Here is a tiny trained network, its code and every weight. The questions are about switching its units off for an input and a target symbol, where a switched-off unit gives its printed mean instead of its output.

import numpy as np


def w(rows, s, z=0):
    codes = np.array(rows[::2]) - 128.0
    scale = np.full(codes.shape[1], s)
    scale[-1] = z or s
    return codes * scale


def f(y):
    return y / 2 * (1 + np.tanh(0.7978845608 * (y + 0.044715 * y**3)))


def softmax(a):
    e = np.exp(a - a.max(-1, keepdims=True))
    return e / e.sum(-1, keepdims=True)


def log_softmax(a):
    a = a - a.max(-1, keepdims=True)
    return a - np.log(np.exp(a).sum(-1, keepdims=True))


def net(x, mask):
    ids = ['ΔΦΩαβεζπτ'.index(c) for c in x.split()]
    T = len(ids)
    res = E[ids] + P[:T]
    r = res
    for j in range(3):
        rows = slice(4 * j, 4 * j + 4)
        q, k, v = (r @ M[0][rows].T for M in (Q, K, V))
        z = softmax(np.where(np.tri(T) > 0, q @ k.T / 4**0.5, -1e9)) @ v
        o = O[0][rows]
        res = res + np.where(mask[j], z, o[:, -1]) @ o[:, :-1]
    y = f(res @ A[0][:, :-1].T + A[0][:, -1])
    res = res + np.where(mask[3:7], y, B[0][:, -1]) @ B[0][:, :-1]
    return log_softmax(res[-1] @ U[:, :-1].T + U[:, -1])


Q, K, V, O, A, B = {}, {}, {}, {}, {}, {}
E = w([
[124,113,114],'Δ',
[125,116,113],'Φ',
[126,120,109],'Ω',
[122,125,139],'α',
[109,79,161],'β',
[126,112,115],'ε',
[129,118,97],'ζ',
[96,70,207],'π',
[252,187,65],'τ',
],0.014)
P = w([
[149,30,80],'0',
[77,115,11],'1',
[198,43,144],'2',
[77,161,22],'3',
[187,104,154],'4',
[69,169,50],'5',
[173,151,177],'6',
[65,62,93],'7',
[150,225,180],'8',
[79,27,106],'9',
[187,194,171],'10',
],0.012)
Q[0] = w([
[115,65,157],'h0',
[128,133,156],'h0',
[205,147,167],'h0',
[187,100,167],'h0',
[13,106,101],'h1',
[179,157,41],'h1',
[114,107,80],'h1',
[35,128,100],'h1',
[79,92,181],'h2',
[175,182,149],'h2',
[191,161,125],'h2',
[248,111,154],'h2',
],0.016)
K[0] = w([
[44,168,118],'h0',
[124,190,65],'h0',
[108,113,149],'h0',
[126,207,149],'h0',
[80,170,210],'h1',
[206,159,111],'h1',
[67,130,164],'h1',
[66,154,200],'h1',
[110,133,105],'h2',
[171,81,143],'h2',
[114,124,36],'h2',
[104,7,124],'h2',
],0.015)
V[0] = w([
[49,63,160],'h0',
[124,138,179],'h0',
[50,183,143],'h0',
[140,81,137],'h0',
[30,138,242],'h1',
[6,99,161],'h1',
[142,186,130],'h1',
[226,136,37],'h1',
[229,107,98],'h2',
[145,161,133],'h2',
[45,113,111],'h2',
[139,175,118],'h2',
],0.013)
O[0] = w([
[123,62,135,141],'h0',
[169,151,152,86],'h0',
[61,175,182,61],'h0',
[182,69,111,160],'h0',
[200,109,38,1],'h1',
[217,166,81,78],'h1',
[141,79,126,93],'h1',
[81,47,184,226],'h1',
[152,21,254,178],'h2',
[125,96,107,99],'h2',
[143,190,101,140],'h2',
[94,113,147,95],'h2',
],0.0088,0.0096)
A[0] = w([
[56,97,90,254],'n0',
[150,71,156,190],'n1',
[26,101,148,13],'n2',
[246,154,167,248],'n3',
],0.013,0.0046)
B[0] = w([
[142,2,144,193],'n0',
[177,212,165,220],'n1',
[170,191,61,249],'n2',
[108,172,202,158],'n3',
],0.0097,0.02)
U = w([
[150,113,108,95],'Δ',
[127,214,226,106],'Φ',
[250,142,200,192],'Ω',
[69,120,116,204],'α',
[133,147,135,29],'β',
[182,129,90,100],'ε',
[153,166,137,1],'ζ',
[153,113,108,112],'π',
[209,255,38,139],'τ',
],0.0086,0.0064)

Each question gives the input, a string of symbols that net reads in full, and the target symbol t.
The units are the heads (4 rows each of Q, K, V and O) and the neurons (one row each of A and B). Each row of codes is followed by its name. A weight is (code - 128) times the scale printed after its matrix; where a second scale follows, it is the last column's (O, A, B and U).
mask holds one flag per unit, heads first, then neurons. A switched-off unit (its flag False) gives its mean, the last column of its rows in O or B, instead of its output. The means were averaged over made-up inputs and are rounded, as every weight is.
A unit's drop is (log p(t) with every unit on - log p(t) with that unit switched off) / (log p(t) with every unit on - log p(t) with every unit switched off).
The circuit of an input: a set's keep is (log p(t) with only the set's units on - log p(t) with every unit switched off) / (log p(t) with every unit on - log p(t) with every unit switched off). Starting from all 7 units, units are removed one at a time, each time the one whose removal leaves the highest keep (on an exact tie, the one counted first), for as long as the keep stays at least 0.8.
circuit, biggest first: the units of the circuit, biggest drop first
unit that matters most: the unit with the biggest drop
k most important neurons: the k neurons with the biggest drops, biggest first
heads that matter: for each layer, one digit per head in row order, 1 if its drop is at least 0.15 and else 0, layers parted by /
input ε Δ π α τ α, target Ω: circuit, biggest first	[h2; h0; n1]
input α α Δ Δ, target α: heads that matter	001
input Δ α α ζ ε ζ π ε, target τ: heads that matter	010
input α Ω α Δ Φ Ω Δ, target Φ: 2 most important neurons	[n0; n2]
input π α α β ζ π α, target Φ: circuit, biggest first	[n2; n0; n3; h1]
input Δ Φ α α α ε ε Ω α τ Δ, target Φ: heads that matter	100
input ε π Ω ε π τ ζ π ζ ζ, target τ: heads that matter	010
input Ω Δ β π π, target Φ: 2 most important neurons	[n0; n2]
input β ε α α Δ ζ π Δ β β π, target Φ: circuit, biggest first	[n0; h0]
input Ω α Φ π β Φ α α β π Ω, target Φ: 3 most important neurons	[n2; n0; n3]
input ζ τ β Φ, target Ω: unit that matters most	h2
input τ α τ α τ τ, target Ω: heads that matter	001
input ε Δ α ε ζ α ζ, target Φ: circuit, biggest first	[n0; n2; h0]
input ε α τ Δ, target Ω: heads that matter	001
input π π α ε, target τ: heads that matter	011
input π π π Δ, target τ: heads that matter	011
input τ ζ ε Δ α ε ε α Ω β τ, target Φ: heads that matter	000
input π τ π α, target Ω: circuit, biggest first	[h2; h0]
input τ ε ε Φ π β β π π β ε, target Φ: unit that matters most	n1
input ζ α π α Φ ε Φ, target Φ: heads that matter	010
input α π Δ τ π Δ, target Ω: heads that matter	101
input Ω α α π α, target Φ: heads that matter	010
input π τ ζ α τ ε, target Ω: heads that matter	001
input Φ α Δ α Φ α Δ τ τ π Φ, target Φ: heads that matter	100
input α β α Φ Ω α, target α: circuit, biggest first	[n1]
input τ α Δ π β Φ, target τ: heads that matter	110
input α β ε π β, target Φ: 3 most important neurons	[n0; n2; n3]
input α π β Δ Δ ε ε, target Φ: 3 most important neurons	[n2; n0; n3]
input Ω α α Δ Ω π π α τ τ Ω, target Φ: most important neuron	[n1]
